Below are the code and all the weights of a small trained network. Each question names an input and a target symbol and asks about switching units off, where a switched-off unit gives its printed mean instead of its output.

import numpy as np


def w(rows, s, z=0):
    codes = np.array(rows[::2]) - 128.0
    scale = np.full(codes.shape[1], s)
    scale[-1] = z or s
    return codes * scale


def f(y):
    return y / 2 * (1 + np.tanh(0.7978845608 * (y + 0.044715 * y**3)))


def softmax(a):
    e = np.exp(a - a.max(-1, keepdims=True))
    return e / e.sum(-1, keepdims=True)


def log_softmax(a):
    a = a - a.max(-1, keepdims=True)
    return a - np.log(np.exp(a).sum(-1, keepdims=True))


def net(x, mask):
    ids = ['αβγδεηλμξπσφψω'.index(c) for c in x.split()]
    T = len(ids)
    res = E[ids] + P[:T]
    r = res
    for j in range(2):
        rows = slice(2 * j, 2 * j + 2)
        q, k, v = (r @ M[0][rows].T for M in (Q, K, V))
        z = softmax(np.where(np.tri(T) > 0, q @ k.T / 2**0.5, -1e9)) @ v
        o = O[0][rows]
        res = res + np.where(mask[j], z, o[:, -1]) @ o[:, :-1]
    y = f(res @ A[0][:, :-1].T + A[0][:, -1])
    res = res + np.where(mask[2:6], y, B[0][:, -1]) @ B[0][:, :-1]
    return log_softmax(res[-1] @ U[:, :-1].T + U[:, -1])


Q, K, V, O, A, B = {}, {}, {}, {}, {}, {}
E = w([
[79,216,61,166],'α',
[53,104,167,122],'β',
[144,92,104,122],'γ',
[150,104,110,131],'δ',
[80,136,222,84],'ε',
[147,80,112,142],'η',
[154,91,118,147],'λ',
[223,148,188,114],'μ',
[100,214,173,1],'ξ',
[114,93,189,82],'π',
[172,136,149,174],'σ',
[150,69,172,170],'φ',
[227,117,106,40],'ψ',
[185,121,109,179],'ω',
],0.027)
P = w([
[2,167,87,113],'0',
[14,165,101,149],'1',
[41,152,122,159],'2',
[75,141,143,151],'3',
[104,120,161,153],'4',
[141,114,177,153],'5',
[179,104,188,150],'6',
[187,90,196,152],'7',
[202,71,201,143],'8',
],0.0056)
Q[0] = w([
[51,249,160,86],'head 0',
[72,101,184,48],'head 0',
[92,114,232,165],'head 1',
[80,205,121,142],'head 1',
],0.014)
K[0] = w([
[3,212,148,82],'head 0',
[90,130,153,74],'head 0',
[88,172,152,79],'head 1',
[67,92,119,135],'head 1',
],0.016)
V[0] = w([
[96,2,218,112],'head 0',
[95,104,64,30],'head 0',
[134,116,89,209],'head 1',
[60,66,80,149],'head 1',
],0.009)
O[0] = w([
[77,49,129,8,193],'head 0',
[231,144,135,10,1],'head 0',
[152,91,157,177,52],'head 1',
[109,67,133,125,10],'head 1',
],0.012,0.0027)
A[0] = w([
[199,158,61,106,125],'neuron 0',
[210,169,249,126,4],'neuron 1',
[211,127,93,31,64],'neuron 2',
[129,227,109,104,45],'neuron 3',
],0.012,0.0031)
B[0] = w([
[92,162,166,203,187],'neuron 0',
[85,110,27,166,181],'neuron 1',
[138,121,175,153,250],'neuron 2',
[160,121,87,6,181],'neuron 3',
],0.013,0.015)
U = w([
[157,142,117,94,206],'α',
[54,79,103,135,103],'β',
[247,36,107,115,168],'γ',
[79,192,128,146,43],'δ',
[147,111,143,131,98],'ε',
[181,74,115,124,149],'η',
[165,87,121,127,154],'λ',
[121,119,131,129,140],'μ',
[56,140,155,206,137],'ξ',
[135,85,54,137,98],'π',
[173,160,204,128,251],'σ',
[158,117,137,127,60],'φ',
[203,82,195,109,133],'ψ',
[56,191,205,127,3],'ω',
],0.014,0.0076)

Each question gives the input, a string of symbols that net reads in full, and the target symbol t.
The units are the heads (2 rows each of Q, K, V and O) and the neurons (one row each of A and B). Each row of codes is followed by its name. A weight is (code - 128) times the scale printed after its matrix; where a second scale follows, it is the last column's (O, A, B and U).
mask holds one flag per unit, heads first, then neurons. A switched-off unit (its flag False) gives its mean, the last column of its rows in O or B, instead of its output. The means were averaged over made-up inputs and are rounded, as every weight is.
A unit's drop is (log p(t) with every unit on - log p(t) with that unit switched off) / (log p(t) with every unit on - log p(t) with every unit switched off).
The circuit of an input: a set's keep is (log p(t) with only the set's units on - log p(t) with every unit switched off) / (log p(t) with every unit on - log p(t) with every unit switched off). Starting from all 6 units, units are removed one at a time, each time the one whose removal leaves the highest keep (on an exact tie, the one counted first), for as long as the keep stays at least 0.8.
circuit, biggest first: the units of the circuit, biggest drop first
top k neurons: the k neurons with the biggest drops, biggest first
which heads matter: for each layer, one digit per head in row order, 1 if its drop is at least 0.15 and else 0, layers parted by /
drop when u is switched off: that unit's drop, to one decimal
input σ ψ α β φ π γ, target β: circuit, biggest first => head 0
input η η μ ψ δ, target σ: circuit, biggest first => head 0; neuron 0; head 1
input ω ω η η δ δ ψ γ δ, target σ: circuit, biggest first => neuron 0; head 0
input λ σ ω ξ ε, target α: circuit, biggest first => neuron 3; head 1
input φ γ λ, target β: which heads matter => 10
input α ω γ, target ξ: which heads matter => 10
input δ φ σ φ, target β: which heads matter => 10
input φ η ω ε π β π, target ψ: top 3 neurons => neuron 1; neuron 0; neuron 2
input ψ η γ ω π γ ω ψ, target ξ: circuit, biggest first => neuron 0; neuron 1; neuron 3
input η ω ψ ψ η, target σ: top 2 neurons => neuron 1; neuron 0
input λ λ α φ σ ξ, target α: top 3 neurons => neuron 1; neuron 3; neuron 2
input γ ξ δ λ ω ω π, target α: top 2 neurons => neuron 3; neuron 1
input ε ω λ ψ π β β ψ η, target σ: top 2 neurons => neuron 0; neuron 2
input ξ η β π ω β π φ η, target β: top 3 neurons => neuron 2; neuron 3; neuron 0
input η η γ, target γ: top 2 neurons => neuron 0; neuron 1
input ω ξ η φ ω γ γ σ, target α: top 3 neurons => neuron 3; neuron 0; neuron 2
input π ω μ φ φ π ψ, target σ: drop when neuron 2 is switched off => 1.1
input φ μ ψ, target σ: drop when neuron 2 is switched off => 0.8
input η δ η, target γ: drop when head 0 is switched off => 0.3
